Below is a small trained network, with its code and all its weights. Each question gives an input and a class and asks what happens when units are switched off, that is, made to give their printed mean instead of their output.

import numpy as np


def w(rows, s, z=0):
    codes = np.array(rows[::2]) - 128.0
    scale = np.full(codes.shape[1], s)
    scale[-1] = z or s
    return codes * scale


def norm(h):
    return h / np.sqrt((h * h).mean(-1, keepdims=True) + 1e-5)


def f(y):
    return y / 2 * (1 + np.tanh(0.7978845608 * (y + 0.044715 * y**3)))


def log_softmax(a):
    a = a - a.max(-1, keepdims=True)
    return a - np.log(np.exp(a).sum(-1, keepdims=True))


def net(x, mask):
    res = np.array(x, float).reshape(1, 7) / 4 @ E
    u = 0
    for l in range(2):
        y = f(norm(res) @ A[l][:, :-1].T + A[l][:, -1])
        res = res + np.where(mask[u : u + 14], y, B[l][:, -1]) @ B[l][:, :-1]
        u += 14
    return log_softmax(norm(res)[-1] @ U[:, :-1].T + U[:, -1])


A, B = {}, {}
E = w([
[127,124,124],'x0',
[188,231,168],'x1',
[98,228,1],'x2',
[127,128,124],'x3',
[129,130,122],'x4',
[194,109,55],'x5',
[128,126,130],'x6',
],0.0018)
A[0] = w([
[152,132,114,121],'0.n1',
[84,183,129,77],'0.n2',
[115,1,138,117],'0.n3',
[159,122,109,132],'0.n4',
[150,237,83,60],'0.n5',
[160,116,149,137],'0.n6',
[106,61,131,147],'0.n7',
[157,160,175,72],'0.n8',
[125,99,131,81],'0.n9',
[155,64,128,92],'0.n10',
[21,121,33,122],'0.n11',
[124,121,163,4],'0.n12',
[124,71,223,135],'0.n13',
[146,136,43,171],'0.n14',
],0.0058,0.002)
B[0] = w([
[135,108,102,127],'0.n1',
[136,221,104,142],'0.n2',
[137,157,10,220],'0.n3',
[125,108,132,132],'0.n4',
[135,130,43,221],'0.n5',
[91,159,124,140],'0.n6',
[120,140,86,167],'0.n7',
[102,141,164,133],'0.n8',
[161,160,85,108],'0.n9',
[223,185,44,131],'0.n10',
[43,149,245,249],'0.n11',
[167,97,193,87],'0.n12',
[116,52,97,235],'0.n13',
[102,1,159,207],'0.n14',
],0.0029,0.0019)
A[1] = w([
[220,124,140,83],'1.n1',
[121,143,255,137],'1.n2',
[128,117,136,60],'1.n3',
[226,133,136,70],'1.n4',
[187,109,143,66],'1.n5',
[134,173,109,150],'1.n6',
[221,127,86,255],'1.n7',
[194,114,136,36],'1.n8',
[205,131,111,100],'1.n9',
[13,89,112,196],'1.n10',
[109,81,174,204],'1.n11',
[137,172,47,168],'1.n12',
[153,212,82,121],'1.n13',
[95,2,102,200],'1.n14',
],0.0065,0.0017)
B[1] = w([
[3,143,109,133],'1.n1',
[156,21,24,188],'1.n2',
[84,172,116,112],'1.n3',
[5,158,187,133],'1.n4',
[84,153,115,119],'1.n5',
[183,129,99,143],'1.n6',
[63,9,203,193],'1.n7',
[39,194,142,115],'1.n8',
[63,108,111,134],'1.n9',
[107,182,194,247],'1.n10',
[171,152,27,172],'1.n11',
[217,44,136,183],'1.n12',
[194,128,109,162],'1.n13',
[237,247,119,254],'1.n14',
],0.0034,0.0032)
U = w([
[221,180,94,167],'0',
[186,18,79,248],'1',
[2,113,158,2],'2',
],0.0097,0.00081)

Each question gives the input, the list of numbers given to net, and the class t.
The units are the neurons (one row each of A and B). Each row of codes is followed by its name. A weight is (code - 128) times the scale printed after its matrix; where a second scale follows, it is the last column's (A, B and U).
mask holds one flag per neuron, layer by layer. A switched-off neuron (its flag False) gives its mean, the last column of its row in B, instead of its output. The means were averaged over made-up inputs and are rounded, as every weight is.
A unit's drop is (log p(t) with every unit on - log p(t) with that unit switched off) / (log p(t) with every unit on - log p(t) with every unit switched off).
The circuit of an input: a set's keep is (log p(t) with only the set's units on - log p(t) with every unit switched off) / (log p(t) with every unit on - log p(t) with every unit switched off). Starting from the 12 units with the biggest drops (on a tie, the unit counted first), units are removed one at a time, each time the one whose removal leaves the highest keep (on an exact tie, the one counted first), for as long as the keep stays at least 0.8.
units of the circuit, in order: the units of the circuit, biggest drop first
top k neurons: the k neurons with the biggest drops, biggest first
top k neurons in layer l: the k neurons of layer l with the biggest drops, biggest first
drop of u: that unit's drop, to one decimal
input [-6,6,0,8,-6,-5,-7], class 1: units of the circuit, in order -> (1.n2 1.n14)
input [-2,-3,2,2,-2,-1,-6], class 2: units of the circuit, in order -> (0.n11)
input [-6,3,0,-6,1,-3,1], class 1: top 2 neurons -> (1.n2 1.n14)
input [8,-2,-4,0,8,-3,-8], class 0: top 2 neurons in layer 1 -> (1.n14 1.n2)
input [0,7,0,-6,1,-4,2], class 1: units of the circuit, in order -> (1.n2 1.n14)
input [-8,4,8,7,-3,4,-8], class 1: top 2 neurons -> (1.n14 1.n12)
input [3,6,8,8,-2,5,-5], class 1: top 2 neurons in layer 1 -> (1.n14 1.n12)
input [-1,-1,0,7,4,-3,0], class 0: top 2 neurons -> (1.n7 1.n10)
input [7,-2,4,4,8,0,-7], class 2: top 2 neurons in layer 0 -> (0.n11 0.n13)
input [7,-4,-8,-5,-6,-5,2], class 0: top 2 neurons -> (1.n14 0.n3)
input [0,8,3,-3,-8,2,-6], class 1: top 4 neurons in layer 1 -> (1.n12 1.n14 1.n7 1.n10)
input [4,-3,-8,7,-5,-8,0], class 0: top 2 neurons in layer 0 -> (0.n3 0.n11)
input [-3,6,1,-2,-7,1,-5], class 1: top 3 neurons in layer 1 -> (1.n14 1.n7 1.n10)
input [7,8,0,-4,-5,5,4], class 2: top neuron -> (1.n4)
input [2,7,-6,5,4,-7,-4], class 1: top 2 neurons -> (1.n2 1.n14)
input [-4,1,-2,-8,-2,-7,-4], class 1: top 2 neurons in layer 1 -> (1.n2 1.n14)
input [3,5,4,-4,-8,4,-7], class 1: top 2 neurons -> (1.n14 1.n7)
input [3,-8,1,8,-1,4,-8], class 0: top 2 neurons -> (1.n14 0.n11)
input [-7,6,-3,4,7,-4,-5], class 1: top 2 neurons in layer 1 -> (1.n2 1.n14)
input [7,6,-3,2,8,-4,7], class 1: units of the circuit, in order -> (1.n2)
input [-7,-6,-6,-5,-8,-8,0], class 0: top 2 neurons -> (1.n14 0.n3)
input [-7,-5,3,-8,-2,-2,4], class 2: drop of 0.n11 -> 2.1
input [4,-5,-1,-6,8,-7,8], class 0: drop of 1.n14 -> 0.2
input [-7,-3,-3,2,5,-3,-2], class 0: drop of 1.n14 -> 0.5
